How the points are linked:
zoke pe sofi
zoke ro deki
tope pe fefi
tope ro luna
teso pe luna
teso ro koso
nepo pe fumi
nepo ro pigi
zole pe sutu
zole ro lobi
siba pe dira
siba ro pedu
gusa pe pepe
gusa ro dabe
pepe pe teso
pepe ro namo
fego pe zole
fego ro sofi
sisu pe vuko
sisu ro muka
safi pe nili
safi ro tana
pami pe bepu
pami ro teve
soka pe ledo
soka ro pami
pavi pe defa
pavi ro nepo
sive pe pigi
sive ro papi
tale pe tile
tale ro vada
teve pe dipo
teve ro gele
lobi pe tidi
lobi ro mora
sutu pe puda
sutu ro siru
papi pe zono
papi ro teso
zave pe rose
zave ro paku
sida pe sida
sida ro lobi
gele pe safi
gele ro bepo
karu pe koso
karu ro pasu
befi pe siba
befi ro sida
kesi pe tipa
kesi ro tile
ledo pe sisu
ledo ro bepu
sofi pe gaka
sofi ro dabe
vepi pe tope
vepi ro sigo
namo pe fego
namo ro zoke
tola pe fore
tola ro duma
duma pe fasi
duma ro namo
dozo pe vipa
dozo ro befi
zono pe fefi
zono ro tope
fore pe siru
fore ro zoke
kivo pe lume
kivo ro defa
vuko pe gusa
vuko ro soka
vada pe zave
vada ro kesi
mubu pe zenu
mubu ro sutu
siru pe pavi
siru ro mora
tipa pe sigo
tipa ro fegu
vubo pe sida
vubo ro tipa
deki pe dabe
deki ro tope
fegu pe tasu
fegu ro veki
fasi pe leli
fasi ro fego
lume pe sida
lume ro siru
mora pe nepo
mora ro leli
bepo pe tana
bepo ro rose
dabe pe fego
dabe ro sive
tana pe nezu
tana ro tale
koso pe deki
koso ro sive
defa pe sutu
defa ro fumi
buto pe veki
buto ro dira
tasu pe kesi
tasu ro paku
luna pe bamu
luna ro vuko
leli pe tola
leli ro duma
fumi pe siru
fumi ro fore
veki pe paku
veki ro dozo
zenu pe benu
zenu ro puda
nili pe teve
nili ro nezu
bamu pe dipo
bamu ro gusa
bepu pe sive
bepu ro dipo
dira pe dozo
dira ro toto
pasu pe sive
pasu ro fefi
paku pe nisi
paku ro vepi
puda pe defa
puda ro pavi
fefi pe papi
fefi ro bamu
nisi pe fegu
nisi ro siba
tidi pe fego
tidi ro zave
sigo pe vada
sigo ro tasu
dipo pe vepi
dipo ro tana
nezu pe gele
nezu ro fegu
late pe gusa
late ro pepe
muka pe soka
muka ro late
toto pe vipa
toto ro zenu
gaka pe fego
gaka ro teso
benu pe vipa
benu ro kivo
tile pe soka
tile ro zave
pedu pe toto
pedu ro tidi
vipa pe lobi
vipa ro tidi
rose pe siba
rose ro sigo
pigi pe karu
pigi ro zono

The rows follow the links: the fewer symbols apart two points are, the more alike their rows tend to be.

Here are some points, each with a row of numbers. One shown again gets a slightly different row.
zave: [ 201,  -92,    1,   40,  -92,   40, -204,  108, -101,  -43,  -33,  198,   27,  -36, -162, -121,  -79, -145,  -60,    0, -154,  -40,  -50,   76, -128,  118,  -56,  172,   19,  111,  -70,   41,  116,   40,  -30,  -12,  -41,   -3,   35,  157,  -12,  -12,  -14,   -2,  -60,  189,   14,   62,  224,  -95,  -36,  -16,  -32,  104, -113,  -45,  -18,  -60,  149, -162,  -46,  -45,  166,  109,   53,  108,  111,   71,  -98]
pavi: [-183,  -15, -166,  -67,   89,  -31,  197,  -64,  108,  -67, -109,  -85,   32,   72,   90,   30, -138,  100,  102,   44,  101,   -8, -126,  112,  -31,   34,   19, -164, -132, -151,  103,  -87,   10,  -59,   26,   72, -145,   26,   62,  -39,  -30,  -33,   20,    8,  -56, -159,   17,  -91, -111,   38,   51,   68,  -37,  -93,  217,   83,  -53,   19, -117,  144,  218,  -12, -141, -182,  -84, -111, -138,  -67,   32]
fefi: [-175,    0,  141,  113,  162, -191,   -4,  -71,   40,   10,   81,  -19,  -86, -113,  163,   35,  416,   94,  -69,  -84,  -33,   46,  192, -161,   75, -115,   89, -115,   76,  -27, -152,  -40, -164,   74,  -17,  -96,   45,  -36,   11,  -35,   14,   80,  -30,   27,   64,  -20,  -19,  -14,  -99,   45,   29,  -14,  -11, -149,  -70,  109,   15,  -34,  -20,   89,  -32,  -23,   27,   27,  -11,   54,  -32, -112,  124]
tale: [ 227,  -94,  -37,  -11, -147,   19, -185,  176,  -79,   84,   49,   95,  -54,  -74, -293, -161,   -6,  -63, -182,  -22, -106,  -38,    0,  218, -109,   88,  -71,  105,  -61,   -6,  -58,    5,   73,   28,   18,  -40,   32,   39,  -35,   79,   -1,   49,  -13,   25,   -8,  212,   22,   -8,  220,  -25,  -44,  -21,  -23,  -28, -135,  -63,  -11,   -3,   32,  -47, -220,    8,   42,   65,   47,  113,   80,   80,  -11]
buto: [  21, -109,   30,   91,   12,  -37, -160,    3,  -60, -139, -202,  220,   84,   -4,   20,  -83, -107,  -98,  110,   68, -156,  -37,  -83,  -15, -135,   93,  -36,  128,   36,  106,  -82,   38,   95,   -8,  -34,  -19, -154,  -27,  136,  206,  -42,   -1,    0,  -20,  -71,   68,  -25,   93,  159,  -95,   35,   -6,  -61,  118,  -37,   37,  -58,  -93,  188, -157,  192,  -98,  190,  101,   -8,   47,  104,   34, -122]
pedu: [  23, -105,  -26,   72,   41,    7,  -69,  -57,  -57, -156, -207,  186,  130,   36,   59,  -36, -197,  -94,  176,   86,  -92,  -27, -125,  -21, -127,   79,  -59,  100,    6,   74,  -52,   43,   98,  -37,  -49,   39, -182,  -27,  137,  174,  -28,  -58,   17,  -47,  -81,   -6,  -11,   86,  102,  -95,   34,   10,  -39,  156,   35,   38,  -54,  -74,  167, -144,  266,  -87,  164,   60,  -26,   29,   50,   14, -121]
tope: [-135,   10,  174,  120,  145, -174,  -28,  -70,   22,    1,   99,    3,  -84, -101,  148,   58,  423,   82,  -89,  -81,  -26,   51,  201, -193,   88,  -96,   75,  -97,  106,   -8, -166,  -35, -153,   83,  -29, -101,   75,  -37,    9,  -34,   16,   83,  -30,   32,   63,  -19,  -20,   10,  -90,   39,   18,  -13,   -4, -118,  -78,   97,   29,  -34,  -20,   68,  -73,  -21,   54,   52,    8,   71,  -11, -104,  117]
papi: [-190,   25,  156,  111,  153, -169,    2,  -70,   36,    4,   78,   -9,  -84,  -99,  173,   55,  401,   98,  -55,  -63,  -22,   55,  186, -189,   93, -109,   96, -116,   98,  -12, -142,  -35, -159,   69,  -11,  -97,   53,  -41,    3,  -51,   11,   81,  -26,   37,   54,  -32,  -26,    4, -115,   42,   28,  -16,   -2, -136,  -53,  111,   12,  -25,  -27,   80,  -35,  -23,   33,   27,  -13,   36,  -22, -105,  113]
dipo: [ 150, -107,  -25,   -7,  -76, -101,  -91,  101,  -22,  156,  144,   -7, -120, -116, -209, -108,  205,   27, -245,  -67,  -49,   11,  132,  229,  -21,  -46,  -56,  -15,  -65, -174, -121,  -21,  -62,   27,   24,  -90,  109,   44,  -43,  -34,   39,  101,  -13,   52,   94,  125,   51,  -51,   81,   48,   -8,  -19,   45, -144, -135,    1,   -7,   39,  -64,   65, -272,   53,  -27,   36,   37,  112,   25,    9,  109]
lume: [-153,  -32, -183,  -37,   73,   -4,  152,  -86,   80,  -97, -168,  -13,   76,   85,   90,   28, -241,   33,  161,   72,   50,    2, -189,  113,  -84,   52,    8,  -77, -124, -115,  109,  -49,   59,  -78,   12,   84, -200,   19,   80,   18,  -25,  -71,    9,   -9,  -66, -131,   25,  -58,  -61,   -8,   56,   56,  -16,  -19,  200,   76,  -66,   -4,  -26,   48,  303,  -46,  -65, -152,  -73, -102,  -92,  -32,  -26]
sive: [-177,   31,  145,   97,  142, -173,   15,  -81,   49,   21,   89,  -26,  -90,  -90,  169,   70,  415,   89,  -64,  -90,    4,   60,  178, -176,   93, -108,   85, -120,   88,  -41, -120,  -46, -162,   70,   -2,  -96,   60,  -33,    5,  -71,   16,   77,  -28,   42,   76,  -40,  -23,   -6, -136,   59,   15,  -11,    6, -131,  -64,  105,   21,  -19,  -49,   96,  -56,  -15,   -1,   14,    2,   41,  -37,  -95,  127]
dozo: [  -2, -105,   -7,  100,   40,  -19, -113,  -45,  -54, -153, -228,  200,  117,   23,   47,  -47, -142,  -98,  162,   91, -131,  -22, -123,   -9, -140,   85,  -48,  119,   13,   58,  -63,   37,   89,  -30,  -40,    5, -181,  -25,  144,  175,  -34,  -30,    0,  -32,  -75,   29,  -17,   86,  125,  -86,   48,   15,  -31,  122,    5,   42,  -59,  -77,  181, -154,  244,  -94,  180,   69,  -13,   26,   80,   24, -121]
lobi: [ -90,   30,  -87,  -21,   40,   98,   76,  -66,   33, -162, -169,   41,  126,  120,  125,   46, -301,  -47,  206,   80,   26,  -31, -183,  -72,  -51,  101,   26,   14,  -25,   92,  138,    0,  120,  -42,  -18,  118, -182,  -10,   76,   73,  -50, -112,   11,  -40, -123,  -98,  -11,   13,  -20,  -65,   19,   46,  -58,  124,  168,    7,  -25,  -34,   65,  -56,  294,  -64,   14,  -87,  -49,  -91,  -45,    6, -115]
kivo: [-156,  -61, -173,  -37,   91,  -42,  161, -106,   86,  -86, -162,  -33,   78,   67,   86,   12, -208,   54,  157,   89,   52,    7, -150,  154,  -77,   14,  -17, -109, -136, -165,   69,  -49,   15,  -90,   17,   62, -191,   24,  100,   20,  -21,  -45,   26,  -13,  -42, -138,   29,  -65,  -68,   10,   79,   57,   -4,  -47,  193,   78,  -69,    6,  -40,   69,  305,  -25,  -77, -143,  -83,  -87, -100,  -50,   -7]
vubo: [  70, -107,  -30,   47,   -6,   20, -140,   64,  -60, -127, -178,  210,   86,    7,  -42, -106, -179,  -95,   73,   60, -136,  -54, -127,   43, -153,  161,  -17,  122,  -13,  124,  -35,   19,  143,    8,  -44,   13, -175,  -13,  127,  205,  -48,  -34,   -8,   -7, -120,   96,   -3,   57,  195, -104,    4,   19,  -97,   96,   -5,   21,  -47,  -80,  160, -145,  145,  -89,  155,   41,  -17,   50,   68,   55, -124]

Each walk starts at a row. The symbols on each line, taken left to right, move it on to the next point.
Each answer is a row, close to the row of the point it stands for.
[-127, -100, -156,   -2,   99,  -45,  129, -128,   60, -106, -188,   12,  102,   55,  117,    0, -220,   33,  200,  109,   13,    7, -152,  146, -108,    2,  -45,  -60, -111, -137,   19,  -19,   28,  -88,    1,   55, -207,   19,  123,   65,   -4,  -54,   26,  -10,  -33, -134,   28,  -24,  -38,  -13,   89,   58,    2,   18,  171,   97,  -94,   -7,   14,   16,  345,  -34,  -22,  -89,  -72,  -60,  -68,  -47,  -35]
ro pe pe ro pe ro ro
[ 114, -103,   44,   84,  -42,  -12, -241,  113,  -83,  -61,  -79,  226,   18,  -67, -101, -117,   17, -108,  -59,   -3, -193,  -35,  -37,   29, -138,  125,   -8,  149,   47,  129, -102,   30,  102,   60,  -34,  -43,  -79,  -12,   59,  190,  -38,    9,  -30,    9,  -62,  193,   -2,   64,  216, -100,  -12,   -9,  -85,   47, -119,  -14,  -29,  -95,  159, -144,   -2,  -89,  172,  110,   34,  114,  109,   65,  -89]
pe ro pe pe ro
[   4,  -97,  -15,   84,   34,  -11, -105,  -43,  -45, -152, -210,  193,  126,   27,   53,  -31, -161,  -84,  150,   85, -126,  -16, -151,   -2, -152,   90,  -34,  117,   11,   76,  -58,   32,  106,  -24,  -42,   20, -192,  -27,  133,  168,  -40,  -40,   -5,  -31,  -75,   40,    2,   74,  124,  -85,   46,    9,  -46,  121,   27,   36,  -52,  -83,  172, -152,  257, -102,  169,   47,   -8,   30,   67,   27, -126]
[ 227,  -98,    5,   26,  -98,   36, -197,  158,  -94,   10,   -1,  172,    2,  -58, -209, -137,  -19, -118, -126,  -33, -154,  -48,  -27,  103, -115,  130,  -54,  154,   -1,   82,  -75,   36,  113,   53,  -18,  -19,  -17,    7,   11,  138,  -16,    2,  -24,   19,  -44,  206,   19,   34,  246,  -80,  -45,   -7,  -49,   54, -141,  -42,  -15,  -44,  102, -122, -118,  -31,  135,   95,   63,  125,  103,   68,  -64]
pe pe pe ro ro pe pe
[-146,  113,  -82,  -66,   45,  126,  177,  -77,   72, -112,  -91,  -60,   93,  138,  146,   97, -270,   21,  178,   40,  123,   -6, -172, -100,   30,   64,   45,  -49,  -34,   57,  191,  -27,   76,  -39,    7,  130, -104,   -9,    8,  -42,  -41, -126,   12,  -38,  -93, -155,  -12,  -27, -108,   -7,   -7,   49,  -37,   55,  197,    0,    8,    4,  -47,   37,  228,  -36,  -84, -140,  -53, -150,  -97,  -15,  -52]
ro ro pe pe ro pe pe pe
[-162,  -33, -176,  -45,   87,  -34,  195,  -72,  108,  -53, -116,  -78,   44,   62,   87,   31, -173,   97,  120,   58,   93,    4, -127,  146,  -48,   11,    5, -149, -142, -165,   91,  -79,   10,  -70,   27,   74, -162,   30,   63,  -24,  -20,  -37,   16,   10,  -42, -158,   28,  -89, -108,   24,   56,   53,  -22,  -81,  213,   83,  -44,   30,  -85,  126,  246,   -9, -130, -166,  -79, -100, -133,  -59,   17]
[-166,  -46, -195,  -55,   86,  -39,  193,  -92,  103,  -57, -126,  -55,   54,   56,   89,   20, -174,   80,  132,   74,   71,   17, -132,  161,  -64,    1,   -6, -132, -146, -183,   79,  -65,    9,  -74,   20,   64, -166,   23,   77,  -21,   -6,  -41,   22,    5,  -34, -140,   28,  -74,  -92,   11,   77,   64,  -10,  -67,  204,   88,  -63,   24,  -73,  103,  262,  -22, -107, -163,  -82,  -84, -125,  -52,   22]
pe pe ro ro pe pe
[-182,   66, -148,  -82,   58,   31,  210,  -38,  109,  -57,  -52, -113,   15,   82,   91,   64, -163,   90,   80,   15,  138,    4, -133,   39,    8,   61,   70, -161, -110,  -67,  172,  -89,   32,  -31,   24,   90, -114,   12,   15,  -61,  -49,  -63,    0,    7,  -72, -149,   21,  -94, -127,   23,   10,   79,  -55,  -79,  215,   46,  -15,   34, -126,  126,  165,  -20, -168, -203,  -71, -127, -154,  -37,   29]
pe pe pe pe ro
[-178,   53, -149,  -74,   49,   36,  210,  -43,  102,  -69,  -85,  -88,   39,  109,   81,   70, -200,   76,  111,   20,  133,    2, -173,   41,   -1,   71,   43, -135, -105,  -87,  167,  -91,   50,  -48,   17,   94, -132,   22,   31,  -71,  -52,  -58,   -2,   -5,  -92, -159,   13,  -83, -128,   21,   23,   63,  -52,  -55,  217,   44,   -2,   16, -116,  124,  191,  -10, -143, -189,  -73, -140, -125,  -34,   10]
[  43, -116,   -2,   86,    9,   -8, -161,   19,  -75, -136, -192,  226,   89,   -4,  -15,  -87, -123, -106,   89,   73, -158,  -33, -108,    6, -156,  119,  -42,  134,   23,  105,  -80,   40,  115,    2,  -32,   -6, -165,  -17,  121,  200,  -40,  -24,   -2,  -22,  -88,  102,  -10,   79,  177, -105,   16,    3,  -69,  105,  -34,   23,  -48,  -91,  182, -163,  167,  -89,  186,   90,    1,   55,   94,   37, -112]
pe ro ro pe pe ro
[   7,    4,   15,   35,   -4,   90,  -52,  -37,  -58, -160, -187,  128,  135,   97,   78,   16, -258, -100,  188,   77,  -34,  -34, -160, -140,  -65,  115,  -23,  119,   56,  166,   67,   52,  142,  -25,  -35,   72, -149,  -34,   88,  113,  -53,  -83,    3,  -54, -111,  -16,  -39,   86,   63,  -87,   -2,    3,  -54,  191,   56,  -18,  -11,  -66,  136, -150,  220,  -74,  113,   31,   -4,  -42,   49,   46, -155]
ro pe pe pe pe pe pe ro
[-116,  152,  -89,  -92,   16,  141,  175,   -4,   70,  -91,  -14,  -74,   49,  132,   85,  102, -217,   25,   81,  -28,  157,  -16, -174, -120,   56,  136,   81,  -88,  -33,   77,  232,  -73,   94,    5,    1,  135,  -77,    5,  -34,  -90,  -62, -113,   -8,   -7, -137, -131,   -7,  -61, -126,   -8,  -46,   47,  -82,   13,  184,   -7,   45,   23, -115,   89,  119,  -33, -125, -176,  -37, -146, -126,   -4,  -23]
[-129, -101, -169,   -8,  103,  -56,  133, -130,   70,  -87, -182,    4,   91,   61,  103,   -2, -201,   48,  186,  109,   29,    7, -150,  152, -100,   10,  -48,  -86, -130, -167,   29,  -30,    9,  -94,   13,   53, -208,   18,  127,   50,   -4,  -46,   22,  -22,  -29, -139,   29,  -30,  -52,   -6,   86,   57,   18,  -12,  187,   89,  -90,    0,   -6,   38,  336,  -37,  -38, -106,  -85,  -61,  -70,  -44,  -24]
pe pe pe pe pe ro pe pe
[ -53,  258,  107,  -49,  -41,  198,   68,   13,    6,  -33,   85,  -77,   25,  101,  110,  168,  -61,  -39,   50,  -54,  123,   15,  -32, -337,  166,   45,  108,   35,  141,  265,  219,   25,   52,   57,  -20,   95,  102,  -31, -117, -115,  -17, -103,  -17,  -23,  -58,  -43,  -42,   38, -118,   -6,  -83,  -22,  -21,  105,   22, -103,  103,   12,  -28,  -34,  -64,   -7,  -43,  -24,   44, -101,  -23,   49,  -46]
ro pe pe ro pe
[ -95,  238,  198,  -14,    5,  109,   37,  -10,    3,   -5,  110, -104,  -24,   50,  152,  171,  106,    9,   33,  -62,   95,   11,   90, -385,  193,  -33,  125,    0,  175,  254,  108,   26,  -36,   59,  -14,   13,  152,  -36, -106, -118,  -17,  -34,  -12,  -22,   -1,  -47,  -54,   41, -150,   13,  -65,  -43,   -6,   65,  -21,  -64,  102,    6,  -32,  -11, -115,   10,  -24,   19,   30,  -74,    0,    4,   -8]
[-124,  103,  216,   66,   89,  -67,   12,  -91,   19,   26,  117,  -92,  -73,  -51,  182,  123,  330,   58,   -4,  -57,   45,   56,  212, -288,  175, -152,   79,  -56,  151,   69,  -72,   17, -160,   42,  -14,  -79,  156,  -40,  -60, -103,   36,   52,  -11,   -9,   99,  -73,  -35,   39, -155,   56,   -7,  -47,   52,  -26,  -71,   26,   53,    3,  -21,   28,  -98,   30,    1,   68,    8,   -4,    7,  -59,   89]
pe pe pe pe ro
[ 164, -100,   15,   66,  -69,   -4, -229,  149,  -83,  -19,  -10,  205,   -8,  -72, -164, -135,   27, -105, -118,  -26, -182,  -47,  -22,   65, -131,  139,  -11,  137,   14,  104,  -87,   17,   99,   78,  -23,  -43,  -54,   -5,   28,  155,  -26,   16,  -30,   26,  -70,  216,   -2,   33,  230,  -92,  -36,   -8,  -80,   12, -138,  -16,  -20,  -67,  132, -125,  -84,  -68,  152,   89,   51,  123,  101,   56,  -66]
pe ro pe ro pe pe pe
[ 145,  -94,    7,   64,  -72,   23, -215,  134,  -80,  -50,  -66,  216,   19,  -55, -149, -134,  -40, -112,  -68,   -6, -174,  -52,  -60,   65, -149,  153,  -20,  147,   10,  118,  -69,   26,  128,   62,  -23,  -21,  -81,   -1,   47,  182,  -40,   10,  -20,    7,  -77,  208,   13,   49,  241,  -94,  -23,   -3,  -84,   43, -109,  -23,  -28,  -68,  142, -141,  -31,  -84,  162,   83,   33,  111,   97,   63,  -90]
[ 101, -111,   38,   71,  -30,  -16, -200,  105,  -86,  -86, -109,  221,   29,  -45,  -96, -132,  -43, -101,  -17,   21, -176,  -56,  -48,   18, -146,  147,  -22,  128,   15,  134,  -97,   18,  112,   53,  -33,  -20, -112,  -15,   87,  199,  -47,    4,  -22,   -4,  -97,  150,   -7,   63,  224, -106,  -16,   -8,  -93,   63,  -83,    0,  -32,  -98,  158, -136,   39,  -96,  181,   93,   18,  104,  102,   46,  -90]
pe ro ro ro pe ro pe
[ -51, -130,  -81,   46,   78,  -30,   -9,  -94,   -3, -152, -228,  118,  133,   38,  101,  -51, -216,  -41,  229,  126,  -72,  -19, -127,   48, -143,   31,  -51,   39,  -48,   -9,  -44,   22,   56,  -60,  -31,   35, -206,   -9,  157,  162,   -7,  -50,   30,  -45,  -58,  -49,   -1,   38,   62,  -63,   79,   27,  -21,  105,   97,   60,  -84,  -60,  125,  -98,  352,  -66,  105,    5,  -60,  -21,    5,  -15, -101]
ro ro pe ro ro
[-126,  197,  -48, -103,  -26,  161,  165,   32,   85,  -34,   26, -121,    5,  120,   62,  113, -166,   35,   46,  -43,  163,   -7, -130, -151,   90,  102,  113,  -82,  -13,  108,  274,  -65,   79,   25,   14,  120,  -11,    5,  -74, -125,  -60, -100,  -20,  -10, -105, -102,   -9,  -67, -139,   10,  -64,   43,  -76,  -10,  157,  -47,   66,   35, -123,   82,   17,  -15, -158, -174,  -20, -147, -112,    6,  -12]
[ 163,  -97,   26,   65,  -72,    4, -230,  146,  -97,  -44,  -49,  216,    9,  -63, -158, -144,   -4, -103,  -97,  -22, -164,  -54,  -29,   48, -131,  159,  -23,  136,   24,  106,  -94,   22,  116,   58,  -39,  -26,  -66,   -7,   52,  158,  -34,   28,  -39,   19,  -81,  190,   -3,   58,  235,  -95,  -35,  -17,  -79,   51, -137,  -10,   -9,  -78,  130, -120,  -74,  -76,  170,  104,   35,  107,   92,   59,  -75]
ro pe pe pe ro ro
[ 119, -116,   89,   98,    4, -112, -214,  107,  -59,    4,   76,  177,  -69, -140, -107, -122,  261,  -24, -200,  -78, -156,  -17,  118,   20,  -69,   56,   -3,   44,   23,   46, -215,  -10,   -9,   98,  -26,  -87,    8,  -18,   24,  104,   -3,   75,  -43,   42,  -24,  179,    5,   23,  179,  -39,  -35,  -17,  -64,  -49, -176,   50,  -22,  -57,   91,  -39, -155,  -41,  154,  104,   45,  170,   63,  -10,   43]
ro ro ro pe pe ro
[  95, -119,   24,  107,    7,  -10, -177,   36,  -82, -120, -134,  234,   74,  -31,  -37,  -99,  -65, -106,   30,   29, -168,  -39,  -69,   10, -153,  131,  -35,  131,   23,  115,  -99,   30,  108,   33,  -47,  -16, -137,  -33,  111,  201,  -38,   -8,  -23,  -14,  -85,  123,   -7,   86,  198, -104,   12,    7,  -68,  109,  -64,   28,  -44,  -91,  169, -156,  112,  -99,  210,   92,   15,   88,   91,   27, -106]
[  35,  146,  163,  -20,  -45,   87,   34, -111,  -16,  104,  113, -164,   -8,   29,   85,  139,   59,  -14,   69,   26,   90,   42,  154, -196,  178, -216,  -22,   74,  132,   83,   36,  102, -110,  -40,    5,   -5,  245,  -21, -115, -125,   84,    9,   49,  -56,  156,  -67,  -42,   64, -149,   60,  -10,  -90,  160,  117,  -61, -113,   60,   74,   -7,  -61, -126,  116,  -22,  103,   43,  -54,   63,   25,    3]
ro pe ro pe pe ro ro
[-100,  206,  192,   41,   37,   35,   27,  -77,    8,   18,  140,  -94,  -37,   27,  170,  183,  225,   17,   -3,  -84,   91,   69,  127, -341,  192,  -94,   93,   -7,  170,  137,   49,   25, -103,   51,  -16,    4,  171,  -40, -101, -145,   21,  -14,  -29,  -14,   67,  -75,  -45,   52, -174,   26,  -42,  -38,   38,   28,  -56,  -43,   91,   11,  -44,    4, -127,   21,  -12,   42,   45,  -35,    2,  -29,   48]
ro ro ro ro pe
[-179,  155,  202,   60,   93,  -57,   21,  -43,   41,   -3,  112,  -65,  -74,  -37,  189,  133,  323,   64,  -45,  -94,   47,   42,  152, -341,  168,  -65,  143,  -88,  162,  127,    2,  -14, -114,   87,  -21,  -53,  113,  -53,  -54, -106,  -15,   31,  -29,   14,   31,  -40,  -52,   21, -155,   39,  -17,  -31,  -31,  -62,  -48,   28,   73,  -18,  -43,   68,  -93,  -19,   -7,   12,    3,  -18,  -23,  -59,   81]
[-214,   17,   89,   89,  177, -184,   59,  -90,   66,  -36,   72,  -11,  -71,  -75,  185,   69,  355,  119,  -57,  -92,   27,   53,  121, -144,   70,  -47,  103, -180,   42,  -69, -110,  -93, -129,   79,  -21,  -62,  -18,  -37,   40,  -55,  -13,   44,  -41,   42,   14,  -79,   -2,  -36, -129,   46,   25,   27,  -51, -163,   -1,  144,    8,  -44,  -76,  136,   21,  -46,  -14,  -51,  -34,   37,  -92, -126,  136]
ro ro pe pe ro ro
[-183,   70,  178,   90,  149, -142,   14,  -65,   42,   -7,   93,  -40,  -81,  -79,  196,   83,  391,   86,  -51,  -87,   10,   44,  177, -246,  117,  -91,  119, -118,  116,   29, -101,  -33, -149,   81,  -19,  -76,   70,  -53,  -11,  -65,   12,   68,  -29,   24,   38,  -44,  -33,    6, -123,   45,   10,   -9,  -21, -112,  -60,   93,   36,  -36,  -39,   85,  -48,  -23,   16,   15,  -10,   29,  -41, -101,  109]
pe pe pe ro pe ro pe ro
[ 139,  -25,   62,  -21,  -52,   -3,   13, -144,  -58,  146,   74, -142,   22,    9,  -10,   37,   24,    0,   64,   82,   39,   50,  163,   55,   78, -274, -144,   82,   48, -141,  -95,  128, -147, -132,   27,  -44,  211,   15,  -60,  -96,  127,   50,   67,  -49,  229,  -69,   -1,   57,  -91,   79,   51,  -75,  236,  100,  -87,  -77,    0,   83,   23,  -57,  -89,  156,  -11,  158,   36,    8,   93,   17,   10]
